Below is a small trained network, with its code and all its weights. Each question gives an input and a target symbol and asks what happens when units are switched off, that is, made to give their printed mean instead of their output.

import numpy as np


def w(rows, s, z=0):
    codes = np.array(rows[::2]) - 128.0
    scale = np.full(codes.shape[1], s)
    scale[-1] = z or s
    return codes * scale


def f(y):
    return np.maximum(y, 0)


def softmax(a):
    e = np.exp(a - a.max(-1, keepdims=True))
    return e / e.sum(-1, keepdims=True)


def log_softmax(a):
    a = a - a.max(-1, keepdims=True)
    return a - np.log(np.exp(a).sum(-1, keepdims=True))


def net(x, mask):
    ids = ['αγζμξφω'.index(c) for c in x.split()]
    T = len(ids)
    res = E[ids] + P[:T]
    q, k, v = (res @ M[0].T for M in (Q, K, V))
    z = softmax(np.where(np.tri(T) > 0, q @ k.T / 4**0.5, -1e9)) @ v
    res = res + np.where(mask[0], z, O[0][:, -1]) @ O[0][:, :-1]
    y = f(res @ A[0][:, :-1].T + A[0][:, -1])
    res = res + np.where(mask[1:13], y, B[0][:, -1]) @ B[0][:, :-1]
    return log_softmax(res[-1] @ U[:, :-1].T + U[:, -1])


Q, K, V, O, A, B = {}, {}, {}, {}, {}, {}
E = w([
[101,107,2,92,176,127],'α',
[161,81,105,99,143,111],'γ',
[117,167,123,88,176,132],'ζ',
[67,85,81,73,175,131],'μ',
[105,210,189,198,97,70],'ξ',
[76,154,164,109,152,110],'φ',
[102,146,173,126,149,124],'ω',
],0.02)
P = w([
[143,59,217,254,206,176],'0',
[80,181,214,185,180,198],'1',
[136,233,171,69,77,181],'2',
[161,194,165,72,77,156],'3',
[168,163,151,85,79,145],'4',
[174,155,152,99,78,121],'5',
[186,143,153,113,98,100],'6',
[192,132,156,128,97,87],'7',
[196,125,153,145,103,67],'8',
[208,117,168,158,114,65],'9',
[224,106,168,167,123,66],'10',
],0.0062)
Q[0] = w([
[10,10,182,119,2,63],'H1',
[117,159,236,34,193,98],'H1',
[212,174,104,204,82,165],'H1',
[194,78,142,154,59,157],'H1',
],0.0082)
K[0] = w([
[37,38,170,115,49,106],'H1',
[151,102,249,89,179,173],'H1',
[181,179,94,193,125,106],'H1',
[167,108,116,185,109,147],'H1',
],0.012)
V[0] = w([
[136,112,158,177,146,158],'H1',
[66,165,122,183,249,94],'H1',
[71,159,137,148,104,149],'H1',
[170,128,158,112,53,57],'H1',
],0.015)
O[0] = w([
[113,137,84,94,117,154,129],'H1',
[168,119,233,9,110,202,255],'H1',
[183,113,90,103,173,198,92],'H1',
[194,178,66,148,173,68,113],'H1',
],0.012,0.0051)
A[0] = w([
[160,89,106,138,129,132,87],'N1',
[98,164,23,24,167,101,175],'N2',
[160,102,106,63,156,196,151],'N3',
[128,101,132,68,108,162,186],'N4',
[51,181,195,178,133,119,176],'N5',
[95,178,128,147,4,141,19],'N6',
[68,81,154,112,113,97,242],'N7',
[209,128,79,106,42,66,152],'N8',
[108,111,101,62,128,193,176],'N9',
[103,119,154,84,176,245,17],'N10',
[128,43,96,219,173,81,2],'N11',
[251,22,165,191,72,156,156],'N12',
],0.012,0.0023)
B[0] = w([
[134,128,150,109,104,123,139],'N1',
[45,165,111,146,154,149,154],'N2',
[114,134,195,116,64,130,217],'N3',
[139,104,179,153,60,139,220],'N4',
[66,162,136,120,106,182,164],'N5',
[84,115,129,158,127,192,140],'N6',
[173,166,134,96,128,106,191],'N7',
[200,79,129,95,117,89,193],'N8',
[130,164,178,165,182,163,213],'N9',
[119,114,8,123,176,77,247],'N10',
[143,147,153,187,205,230,155],'N11',
[48,163,78,145,181,135,175],'N12',
],0.018,0.015)
U = w([
[22,174,144,140,208,202,184],'α',
[198,78,237,101,72,146,244],'γ',
[198,71,89,21,56,2,253],'ζ',
[246,114,117,80,245,74,69],'μ',
[156,88,100,146,132,160,2],'ξ',
[157,90,102,137,125,149,19],'φ',
[164,96,95,140,125,151,19],'ω',
],0.006,0.0027)

Each question gives the input, a string of symbols that net reads in full, and the target symbol t.
The units are the heads (4 rows each of Q, K, V and O) and the neurons (one row each of A and B). Each row of codes is followed by its name. A weight is (code - 128) times the scale printed after its matrix; where a second scale follows, it is the last column's (O, A, B and U).
mask holds one flag per unit, heads first, then neurons. A switched-off unit (its flag False) gives its mean, the last column of its rows in O or B, instead of its output. The means were averaged over made-up inputs and are rounded, as every weight is.
A unit's drop is (log p(t) with every unit on - log p(t) with that unit switched off) / (log p(t) with every unit on - log p(t) with every unit switched off).
The circuit of an input: a set's keep is (log p(t) with only the set's units on - log p(t) with every unit switched off) / (log p(t) with every unit on - log p(t) with every unit switched off). Starting from the 12 units with the biggest drops (on a tie, the unit counted first), units are removed one at a time, each time the one whose removal leaves the highest keep (on an exact tie, the one counted first), for as long as the keep stays at least 0.8.
units of the circuit, in order: the units of the circuit, biggest drop first
most important unit: the unit with the biggest drop
top k neurons: the k neurons with the biggest drops, biggest first
drop of u: that unit's drop, to one decimal
input γ γ γ γ ξ γ μ ξ ω ξ, target ζ: top 4 neurons : [N9; N8; N11; N4]
input μ ξ γ, target α: top 2 neurons : [N12; N9]
input μ ξ α φ γ γ φ γ, target ζ: units of the circuit, in order : [H1; N9]
input ξ γ γ γ ζ μ ω γ γ, target μ: top 2 neurons : [N8; N11]
input γ ξ ξ μ ζ γ γ, target ζ: units of the circuit, in order : [N9; H1]
input φ γ γ γ α φ, target γ: most important unit : N4
input γ γ ξ ξ ω ω ξ μ ξ γ ξ, target μ: top 2 neurons : [N3; N4]
input ζ ξ ζ ξ γ μ α μ, target γ: top 2 neurons : [N4; N9]
input γ γ ξ μ γ ζ μ ξ ξ α ζ, target γ: top 2 neurons : [N12; N10]
input μ μ ζ γ μ α φ μ γ ζ, target γ: top 3 neurons : [N12; N4; N3]
input γ ξ γ γ γ γ γ γ γ μ α, target α: top 3 neurons : [N2; N10; N8]
input γ φ φ, target γ: top 4 neurons : [N3; N4; N9; N12]
input γ μ ξ γ γ φ ξ μ, target γ: top 4 neurons : [N9; N4; N3; N12]
input ξ γ γ γ γ γ, target μ: top 3 neurons : [N8; N11; N4]
input μ μ γ, target α: most important unit : N12
input γ ξ ξ γ α γ γ ξ ξ, target ζ: top 3 neurons : [N9; N11; N8]
input γ γ γ γ φ γ ξ γ γ α, target α: drop of N6 : 0.0
input φ ξ μ ξ γ μ γ ζ ξ ζ ξ, target μ: drop of N4 : 0.6
input γ γ φ γ γ μ γ α α, target γ: drop of N7 : 0.1
input γ α γ, target γ: drop of H1 : 0.2
input γ μ γ, target γ: most important unit : N10
